Here is a tiny trained network, its code and every weight. The questions are about switching its units off for an input and a target symbol, where a switched-off unit gives its printed mean instead of its output.

import numpy as np


def w(rows, s, z=0):
    codes = np.array(rows[::2]) - 128.0
    scale = np.full(codes.shape[1], s)
    scale[-1] = z or s
    return codes * scale


def norm(h):
    return h / np.sqrt((h * h).mean(-1, keepdims=True) + 1e-5)


def f(y):
    return y / 2 * (1 + np.tanh(0.7978845608 * (y + 0.044715 * y**3)))


def softmax(a):
    e = np.exp(a - a.max(-1, keepdims=True))
    return e / e.sum(-1, keepdims=True)


def log_softmax(a):
    a = a - a.max(-1, keepdims=True)
    return a - np.log(np.exp(a).sum(-1, keepdims=True))


def net(x, mask):
    ids = ['Ψαθμξω'.index(c) for c in x.split()]
    T = len(ids)
    res = E[ids] + P[:T]
    u = 0
    for l in range(2):
        q, k, v = (norm(res) @ M[l].T for M in (Q, K, V))
        z = softmax(np.where(np.tri(T) > 0, q @ k.T / 2**0.5, -1e9)) @ v
        res = res + np.where(mask[u], z, O[l][:, -1]) @ O[l][:, :-1]
        u += 1
        y = f(norm(res) @ A[l][:, :-1].T + A[l][:, -1])
        res = res + np.where(mask[u : u + 8], y, B[l][:, -1]) @ B[l][:, :-1]
        u += 8
    return log_softmax(norm(res)[-1] @ U[:, :-1].T + U[:, -1])


Q, K, V, O, A, B = {}, {}, {}, {}, {}, {}
E = w([
[253,17,56,133,27],'Ψ',
[158,160,166,115,154],'α',
[137,157,172,109,143],'θ',
[150,159,163,132,154],'μ',
[164,145,155,117,202],'ξ',
[158,153,129,170,147],'ω',
],0.0026)
P = w([
[71,176,100,252,182],'0',
[44,190,127,226,105],'1',
[104,203,139,198,51],'2',
[141,175,147,165,43],'3',
[163,136,153,128,49],'4',
[181,106,152,100,62],'5',
],0.0015)
Q[0] = w([
[253,111,177,93,216],'L0H1',
[240,205,230,169,140],'L0H1',
],0.0035)
K[0] = w([
[218,14,177,26,34],'L0H1',
[205,175,238,53,3],'L0H1',
],0.0032)
V[0] = w([
[154,139,42,255,173],'L0H1',
[36,108,140,154,34],'L0H1',
],0.0026)
O[0] = w([
[147,83,194,66,91,250],'L0H1',
[127,71,110,83,252,28],'L0H1',
],0.0031,0.0016)
A[0] = w([
[109,201,144,207,127,245],'L0N1',
[85,233,211,127,172,232],'L0N2',
[213,143,111,74,93,102],'L0N3',
[221,80,73,89,50,222],'L0N4',
[123,130,126,121,70,100],'L0N5',
[227,91,159,98,128,173],'L0N6',
[3,144,148,74,57,254],'L0N7',
[163,239,98,137,99,98],'L0N8',
],0.0025,0.00088)
B[0] = w([
[107,112,68,144,183,216],'L0N1',
[148,134,32,147,136,251],'L0N2',
[45,125,157,72,182,150],'L0N3',
[59,145,111,148,251,144],'L0N4',
[141,144,133,162,194,133],'L0N5',
[79,153,144,132,50,166],'L0N6',
[205,144,160,180,95,137],'L0N7',
[97,59,122,126,236,182],'L0N8',
],0.0025,0.003)
Q[1] = w([
[152,186,219,41,198],'L1H1',
[124,4,139,59,48],'L1H1',
],0.0033)
K[1] = w([
[40,4,132,64,171],'L1H1',
[182,56,96,195,8],'L1H1',
],0.003)
V[1] = w([
[249,76,137,87,233],'L1H1',
[35,81,131,251,151],'L1H1',
],0.0022)
O[1] = w([
[127,83,153,181,13,163],'L1H1',
[98,73,184,2,127,254],'L1H1',
],0.0038,0.0011)
A[1] = w([
[114,118,142,9,121,254],'L1N1',
[147,141,161,228,43,89],'L1N2',
[94,152,184,85,132,122],'L1N3',
[119,107,20,190,219,227],'L1N4',
[130,133,175,64,172,48],'L1N5',
[166,41,27,44,52,68],'L1N6',
[126,156,229,109,1,167],'L1N7',
[126,177,180,128,161,99],'L1N8',
],0.0037,0.00091)
B[1] = w([
[144,113,237,32,141,121],'L1N1',
[167,180,198,115,87,187],'L1N2',
[86,75,92,146,132,165],'L1N3',
[126,199,158,2,196,147],'L1N4',
[96,121,95,133,52,154],'L1N5',
[65,201,87,161,168,96],'L1N6',
[170,147,152,63,168,209],'L1N7',
[88,108,87,164,135,252],'L1N8',
],0.0035,0.0021)
U = w([
[12,15,17,212,38,143],'Ψ',
[54,195,112,95,4,1],'α',
[11,224,8,39,245,216],'θ',
[33,220,9,235,197,183],'μ',
[248,241,243,245,26,252],'ξ',
[77,19,245,12,74,135],'ω',
],0.0045,0.0039)

Each question gives the input, a string of symbols that net reads in full, and the target symbol t.
The units are the heads (2 rows each of Q, K, V and O) and the neurons (one row each of A and B). Each row of codes is followed by its name. A weight is (code - 128) times the scale printed after its matrix; where a second scale follows, it is the last column's (O, A, B and U).
mask holds one flag per unit, layer by layer, with each layer's heads first. A switched-off unit (its flag False) gives its mean, the last column of its rows in O or B, instead of its output. The means were averaged over made-up inputs and are rounded, as every weight is.
A unit's drop is (log p(t) with every unit on - log p(t) with that unit switched off) / (log p(t) with every unit on - log p(t) with every unit switched off).
The circuit of an input: a set's keep is (log p(t) with only the set's units on - log p(t) with every unit switched off) / (log p(t) with every unit on - log p(t) with every unit switched off). Starting from the 12 units with the biggest drops (on a tie, the unit counted first), units are removed one at a time, each time the one whose removal leaves the highest keep (on an exact tie, the one counted first), for as long as the keep stays at least 0.8.
circuit, biggest first: the units of the circuit, biggest drop first
top k neurons: the k neurons with the biggest drops, biggest first
k most important neurons of layer l: the k neurons of layer l with the biggest drops, biggest first
input ξ Ψ θ ξ ξ, target ξ: circuit, biggest first	L1H1
input Ψ ω μ, target ω: circuit, biggest first	L1H1, L0H1, L1N1
input θ μ ξ θ α, target θ: top 3 neurons	L0N4, L1N4, L0N8
input ξ θ θ ξ α ξ, target μ: top 3 neurons	L0N4, L0N3, L1N1
input ξ θ ξ μ θ μ, target θ: circuit, biggest first	L0H1, L1N4
input θ ξ α μ, target μ: 3 most important neurons of layer 0	L0N8, L0N4, L0N3
input ω ξ ξ ξ ξ θ, target ξ: circuit, biggest first	L1H1, L0H1, L1N4
input α ξ θ θ, target θ: top 2 neurons	L1N4, L0N2
input ξ μ θ, target Ψ: top 4 neurons	L1N4, L1N2, L0N8, L0N1
input ω ξ ξ ω μ α, target Ψ: top 3 neurons	L0N4, L0N2, L1N4
input ξ ξ ξ ξ α ξ, target μ: circuit, biggest first	L0H1, L0N4, L1N7
input ξ ω ξ, target ω: circuit, biggest first	L1H1, L1N1
input θ ω ω, target ω: circuit, biggest first	L0H1, L1H1
input θ μ α θ ξ ξ, target ξ: top 2 neurons	L0N2, L0N1
input ξ ξ μ θ, target Ψ: top 4 neurons	L0N8, L1N4, L1N2, L0N1
input ξ θ ω, target θ: circuit, biggest first	L1H1
input ξ α α ω, target μ: 2 most important neurons of layer 0	L0N4, L0N2
input θ θ ω θ, target ω: top 2 neurons	L1N1, L0N1
input α μ μ ξ, target Ψ: top 3 neurons	L0N1, L1N2, L0N4
input θ θ Ψ α θ Ψ, target θ: top 4 neurons	L0N4, L1N6, L0N3, L0N7
input ξ Ψ ξ ξ Ψ, target ξ: top neuron	L0N2
input α α α, target μ: 4 most important neurons of layer 0	L0N4, L0N6, L0N7, L0N8
input θ μ ξ μ α θ, target μ: 2 most important neurons of layer 0	L0N4, L0N3
input α α θ, target μ: 2 most important neurons of layer 1	L1N2, L1N7
input ξ α α α, target μ: top 2 neurons	L0N4, L0N8
input θ ξ θ ξ, target θ: 3 most important neurons of layer 0	L0N4, L0N8, L0N2
input Ψ ξ ω μ, target ω: most important neuron of layer 0	L0N2
